Here is a tiny trained network, its code and every weight. The questions are about switching its units off for an input and a class, where a switched-off unit gives its printed mean instead of its output.

import numpy as np


def w(rows, s, z=0):
    codes = np.array(rows[::2]) - 128.0
    scale = np.full(codes.shape[1], s)
    scale[-1] = z or s
    return codes * scale


def norm(h):
    return h / np.sqrt((h * h).mean(-1, keepdims=True) + 1e-5)


def f(y):
    return y / 2 * (1 + np.tanh(0.7978845608 * (y + 0.044715 * y**3)))


def log_softmax(a):
    a = a - a.max(-1, keepdims=True)
    return a - np.log(np.exp(a).sum(-1, keepdims=True))


def net(x, mask):
    res = np.array(x, float).reshape(1, 7) / 4 @ E
    u = 0
    for l in range(4):
        y = f(norm(res) @ A[l][:, :-1].T + A[l][:, -1])
        res = res + np.where(mask[u : u + 8], y, B[l][:, -1]) @ B[l][:, :-1]
        u += 8
    return log_softmax(norm(res)[-1] @ U[:, :-1].T + U[:, -1])


A, B = {}, {}
E = w([
[2,215,41,125],'x0',
[127,127,129,128],'x1',
[129,126,127,128],'x2',
[230,211,83,67],'x3',
[127,125,128,128],'x4',
[127,130,129,128],'x5',
[240,157,150,244],'x6',
],0.0028)
A[0] = w([
[72,148,119,132,47],'L0N0',
[38,138,156,170,155],'L0N1',
[96,124,101,203,138],'L0N2',
[128,2,139,117,254],'L0N3',
[210,203,6,100,178],'L0N4',
[163,91,121,154,186],'L0N5',
[93,193,125,190,143],'L0N6',
[196,130,96,4,23],'L0N7',
],0.0059,0.0019)
B[0] = w([
[159,86,29,116,132],'L0N0',
[173,92,95,112,184],'L0N1',
[139,190,101,170,158],'L0N2',
[99,123,189,57,218],'L0N3',
[103,204,213,130,255],'L0N4',
[143,176,247,163,158],'L0N5',
[92,171,60,255,170],'L0N6',
[193,81,28,109,170],'L0N7',
],0.0051,0.0032)
A[1] = w([
[237,102,164,128,114],'L1N0',
[2,172,44,50,194],'L1N1',
[55,69,94,132,56],'L1N2',
[143,117,116,61,41],'L1N3',
[193,61,121,85,232],'L1N4',
[177,133,21,184,211],'L1N5',
[195,64,105,107,125],'L1N6',
[82,204,92,86,253],'L1N7',
],0.0075,0.0018)
B[1] = w([
[125,97,97,134,172],'L1N0',
[236,129,205,166,254],'L1N1',
[33,210,244,179,148],'L1N2',
[127,139,82,87,135],'L1N3',
[62,165,79,122,163],'L1N4',
[7,124,159,130,165],'L1N5',
[102,222,47,123,131],'L1N6',
[215,101,255,92,211],'L1N7',
],0.0061,0.0052)
A[2] = w([
[225,134,151,112,6],'L2N0',
[123,37,243,254,133],'L2N1',
[117,183,78,205,89],'L2N2',
[153,170,56,225,229],'L2N3',
[89,103,48,106,108],'L2N4',
[73,100,78,47,71],'L2N5',
[100,251,63,88,25],'L2N6',
[22,97,162,183,55],'L2N7',
],0.0048,0.0015)
B[2] = w([
[138,170,101,141,159],'L2N0',
[147,64,55,98,253],'L2N1',
[71,120,164,128,125],'L2N2',
[3,112,137,127,147],'L2N3',
[158,195,166,75,105],'L2N4',
[185,193,173,100,115],'L2N5',
[140,39,151,57,114],'L2N6',
[165,181,95,202,145],'L2N7',
],0.0059,0.0044)
A[3] = w([
[91,183,93,148,148],'L3N0',
[161,94,179,80,200],'L3N1',
[194,132,83,203,186],'L3N2',
[169,177,188,71,139],'L3N3',
[131,68,36,110,202],'L3N4',
[205,184,98,185,138],'L3N5',
[67,120,145,204,255],'L3N6',
[2,58,160,72,19],'L3N7',
],0.0059,0.002)
B[3] = w([
[123,161,167,179,119],'L3N0',
[21,113,3,126,252],'L3N1',
[108,156,30,138,204],'L3N2',
[74,66,118,155,252],'L3N3',
[215,172,160,214,147],'L3N4',
[59,244,14,104,196],'L3N5',
[156,110,130,15,233],'L3N6',
[57,159,49,82,140],'L3N7',
],0.0052,0.0027)
U = w([
[22,46,121,47,94],'0',
[175,39,54,193,172],'1',
[165,145,58,17,139],'2',
[130,218,18,160,65],'3',
[106,56,238,161,254],'4',
[5,129,127,227,96],'5',
[230,154,203,90,83],'6',
[114,248,176,178,119],'7',
],0.015,0.0012)

Each question gives the input, the list of numbers given to net, and the class t.
The units are the neurons (one row each of A and B). Each row of codes is followed by its name. A weight is (code - 128) times the scale printed after its matrix; where a second scale follows, it is the last column's (A, B and U).
mask holds one flag per neuron, layer by layer. A switched-off neuron (its flag False) gives its mean, the last column of its row in B, instead of its output. The means were averaged over made-up inputs and are rounded, as every weight is.
A unit's drop is (log p(t) with every unit on - log p(t) with that unit switched off) / (log p(t) with every unit on - log p(t) with every unit switched off).
unit that matters most: the unit with the biggest drop
top k neurons: the k neurons with the biggest drops, biggest first
top k neurons in layer l: the k neurons of layer l with the biggest drops, biggest first
drop when u is switched off: that unit's drop, to one decimal
input [8,-1,7,-6,-2,2,0], class 4: top 3 neurons : [L1N2; L1N1; L3N1]
input [7,-4,-4,7,2,8,-2], class 6: top neuron : [L1N7]
input [1,3,4,-8,-5,-7,-4], class 4: top 4 neurons : [L1N2; L1N1; L3N5; L2N7]
input [3,2,-6,-5,-1,1,-7], class 4: top 2 neurons : [L1N1; L1N2]
input [4,7,-6,-3,-6,7,0], class 4: top 2 neurons in layer 1 : [L1N5; L1N2]
input [1,-7,3,2,1,-1,3], class 7: top 2 neurons in layer 3 : [L3N1; L3N7]
input [3,5,-4,-6,-1,-7,-6], class 4: top 2 neurons : [L1N1; L1N2]
input [7,1,0,1,-4,8,5], class 7: top 2 neurons : [L0N4; L3N1]
input [1,5,7,-3,-6,4,5], class 5: top 2 neurons in layer 1 : [L1N7; L1N1]
input [-5,-5,8,-7,1,-3,-1], class 0: top 3 neurons : [L0N3; L1N1; L3N7]
input [-3,3,-2,8,8,-1,2], class 3: top 2 neurons : [L0N4; L3N6]
input [3,-2,-5,2,7,-2,-2], class 6: top 2 neurons : [L1N1; L1N7]
input [-7,6,-7,-6,1,-6,1], class 1: top 4 neurons in layer 2 : [L2N1; L2N3; L2N7; L2N2]
input [4,-4,8,-2,0,-4,8], class 5: unit that matters most : L2N3
input [-1,-8,-4,0,-6,6,0], class 0: top 2 neurons : [L0N6; L1N1]
input [-7,-3,1,-7,2,-3,-2], class 0: top 2 neurons : [L0N3; L1N1]
input [0,-7,6,1,-7,8,1], class 3: top 2 neurons : [L0N3; L1N5]
input [-1,-6,4,1,6,4,3], class 3: top 3 neurons : [L1N7; L1N5; L3N5]
input [-3,1,8,1,-5,1,-2], class 2: top 3 neurons in layer 0 : [L0N7; L0N4; L0N3]
input [-6,8,-6,-7,-8,7,-3], class 0: unit that matters most : L0N3
input [3,-1,1,7,1,-4,3], class 7: top 2 neurons in layer 0 : [L0N4; L0N3]
input [-8,8,-3,-2,-1,2,-3], class 0: drop when L1N1 is switched off : 0.1
input [5,7,1,-4,-4,8,-3], class 4: drop when L1N1 is switched off : 0.2
input [2,6,0,-5,2,8,-4], class 4: drop when L1N2 is switched off : 0.8
input [2,2,7,7,8,-5,-3], class 6: top 2 neurons in layer 0 : [L0N4; L0N1]
